[44.6 -25.5 11.3 47.5 60.8 29.7 66.7 -49.8 20.2 14.8 32.3] : led
[-69.7 -49.9 -75.4 -63.0 -21.5 46.8 -44.9 -55.9 29.7 -17.6 -39.8] : zino
[38.5 -43.6 52.2 38.1 53.2 70.8 42.6 -31.4 -35.2 37.4 -10.3] : Zumom
[41.0 49.8 49.8 64.4 67.7 9.9 62.2 41.0 -70.6 49.8 63.1] : petud
[44.6 20.6 11.3 47.5 60.8 29.7 66.7 -47.0 20.2 14.8 32.3] : ditan
[-42.1 51.2 -77.4 53.0 64.1 56.7 37.9 7.9 -64.5 72.4 69.1] : rizug
[-62.7 0.4 -67.2 58.7 46.1 -73.1 27.9 26.5 -32.3 -54.6 71.9] : lop
[-62.7 0.4 -67.2 58.7 46.1 60.7 60.7 75.1 -57.7 -71.8 80.7] : Dubog
[-36.8 -25.2 -1.0 -52.4 -44.8 -38.9 80.8 9.1 49.7 -60.3 -49.8] : bev
[43.6 -57.7 49.8 64.4 13.7 9.9 62.2 41.0 -70.6 33.0 63.1] : zodo
howmany Dubog: [60.7]
2
where: [-49.9]
zino, 2
howmany Dubog: [80.7]
1
howmany petud: [49.8]
3

[26.0 9.8 -25.5 -74.5] = Zumom
[35.1 11.4 -22.6 -57.4] = Putu
[23.8 3.8 -23.2 -62.0] = Dubog
[25.8 10.1 -29.5 -55.8] = led
[14.2 -11.4 -11.9 -50.4] = rizug
[4.9 -23.2 3.8 -62.0] = lop
[19.2 -0.7 4.8 19.2] = Bomer
[32.8 7.9 -22.6 -49.6] = petud
[20.3 -3.8 -16.3 -55.9] = bev
[3.8 -23.0 -62.0 -71.5] = ditan
which: [3.8 -23.2 -62.0]
Dubog
where: [-55.9]
bev, 4
which: [3.8 -23.0 -62.0]
ditan
howmany Bomer: [4.8]
1

[0.2 13.7 -4.9 26.7 -24.1 1.7 12.4 -15.8 19.0 18.2 -5.6 27.2 13.8 3.4 -19.4 11.9 -2.1 13.7 -16.3 -13.5 -40.2 3.3 -38.3 -35.2 -18.3 -26.1 -5.5 31.5 24.5 -16.1 11.7 -7.9 -8.7 -17.2 5.3 -3.6 0.5]  ditan
[-19.1 -0.3 7.1 -36.6 -13.6 3.4 8.5 -7.3 14.6 -21.5 -0.4 -13.2 -21.8 -9.2 -15.3 -9.0 -7.2 -15.7 -24.0 2.3 11.9 -3.3 -16.2 8.1 -14.8 10.7 -21.8 -23.8 -45.5 -1.5 -6.0 -17.6 26.3 14.2 -39.4 -16.3 8.9]  Bomer
[9.3 -26.8 24.3 -0.4 27.2 10.2 3.6 11.2 -28.6 -5.1 20.9 -4.2 1.6 -13.9 16.9 1.8 -1.0 9.7 13.0 7.5 33.6 -5.2 -0.1 37.0 13.3 -7.5 7.3 -21.7 -7.3 23.2 -12.7 19.6 -40.6 8.6 18.1 -30.5 -31.6]  Zumom
[-9.7 21.6 -7.8 36.2 -26.4 -1.9 12.7 -21.1 19.4 22.0 -0.7 23.1 22.5 5.5 -16.0 14.8 -4.1 9.6 -11.6 -5.8 -33.0 0.7 -49.2 -31.1 -17.4 -37.6 -5.3 32.7 32.3 -20.3 15.8 -10.1 -5.2 -34.1 14.9 -5.3 -6.2]  bev
[69.1 -14.1 21.7 15.0 34.0 21.1 -10.5 13.6 -11.5 -4.8 -18.5 -8.5 7.6 -7.2 25.7 0.0 15.8 21.5 -16.2 2.3 -24.0 11.9 -3.3 21.7 -0.7 -22.7 13.2 1.2 19.5 7.1 -29.7 -5.0 -42.9 6.4 13.6 21.4 17.0]  led
[12.8 13.2 2.3 25.4 -21.8 6.0 13.0 -12.7 26.0 22.8 -14.8 18.5 17.0 -1.6 -9.6 18.2 1.1 22.1 -24.9 -17.1 -38.8 9.6 -43.5 -25.0 -21.4 -53.5 -6.5 29.2 26.0 -28.8 4.1 -15.3 -11.8 -22.7 2.4 -2.0 10.7]  petud
[15.2 -27.3 35.6 -0.2 26.3 9.5 3.7 7.2 -26.2 -3.6 20.8 -3.1 3.7 -17.8 18.1 1.4 -0.6 9.7 11.2 7.7 27.6 -5.1 -1.5 61.2 22.0 -8.4 4.5 -22.5 -9.7 29.6 -13.1 24.6 -44.4 9.8 20.8 -27.4 -25.5]  lop
[-19.4 2.4 -4.3 -10.9 -16.9 -0.3 1.1 -4.0 20.8 -34.3 -7.6 -16.7 -25.0 -4.2 -8.7 -13.4 -5.9 -29.2 9.8 3.3 13.1 -4.5 28.0 2.4 -6.6 21.4 -16.5 -15.6 -34.7 -3.0 -2.6 -16.0 41.4 18.3 -40.4 -1.1 16.0]  Dubog
[-43.9 11.8 -55.3 -2.5 -4.7 -31.1 -19.9 6.2 -1.6 10.8 6.0 -3.0 1.8 21.4 -9.6 -6.2 0.5 -13.8 10.7 6.0 1.9 -5.2 13.4 -17.9 13.2 56.2 13.7 2.5 43.7 0.0 34.3 14.9 40.5 0.0 12.5 35.4 -1.4]  zodo
which: [-16.2 2.3 -24.0 11.9 -3.3]
led
where: [-16.5]
Dubog, 27

[6.7 -30.3 -14.8 -64.6]  zodo
[-35.0 56.0 -43.1 22.2]  rizug
[47.6 47.6 47.6 47.6]  lop
[45.9 36.0 36.0 45.9]  bev
[-33.9 -33.9 -33.9 -33.9]  ditan
[-33.8 15.5 -33.8 -54.4]  Putu
[-63.8 4.5 17.8 -34.0]  zino
[-50.8 41.3 -40.7 -37.1]  led
[-76.2 13.4 -0.1 35.9]  Bomer
[66.4 -11.2 -72.5 -54.8]  Dubog
where: [41.3]
led, 2
howmany ditan: [-33.8]
0
where: [13.4]
Bomer, 2
howmany bev: [36.0]
2
howmany lop: [47.6]
4
howmany ditan: [-33.9]
4

[-5.3 36.1 -60.4 2.5 -5.5] -> Dubog
[-26.3 40.2 -31.5 -26.3 -26.3] -> zodo
[-83.5 52.3 -83.5 -83.5 -83.5] -> led
[40.9 52.3 -83.5 -5.2 -0.1] -> Putu
[-5.3 -26.4 -60.4 36.1 -83.6] -> petud
howmany led: [-83.5]
4
howmany zodo: [-26.3]
3
howmany led: [-83.6]
0
which: [36.1 -60.4 2.5]
Dubog
which: [-26.3 40.2 -31.5 -26.3 -26.3]
zodo
which: [-5.3 -26.4 -60.4 36.1 -83.6]
petud

[18.1 25.6 -39.0 -20.1 -4.7] = Bomer
[9.1 8.1 76.7 76.8 -3.0] = petud
[9.1 8.1 30.0 -23.8 -9.7] = bev
[18.1 25.6 -39.0 -20.1 7.7] = Zumom
which: [18.1 25.6 -39.0 -20.1 7.7]
Zumom
where: [76.8]
petud, 4
where: [-23.8]
bev, 4

[-43.4 -43.4 -45.7 -2.1 66.8 66.8 -43.4] : Zumom
[26.8 -19.8 -43.3 2.2 66.7 33.2 -18.4] : ditan
[45.2 -45.3 -46.2 -2.9 18.9 68.7 -45.0] : Putu
where: [-45.7]
Zumom, 3
where: [18.9]
Putu, 5
where: [-43.3]
ditan, 3
howmany Zumom: [66.8]
2

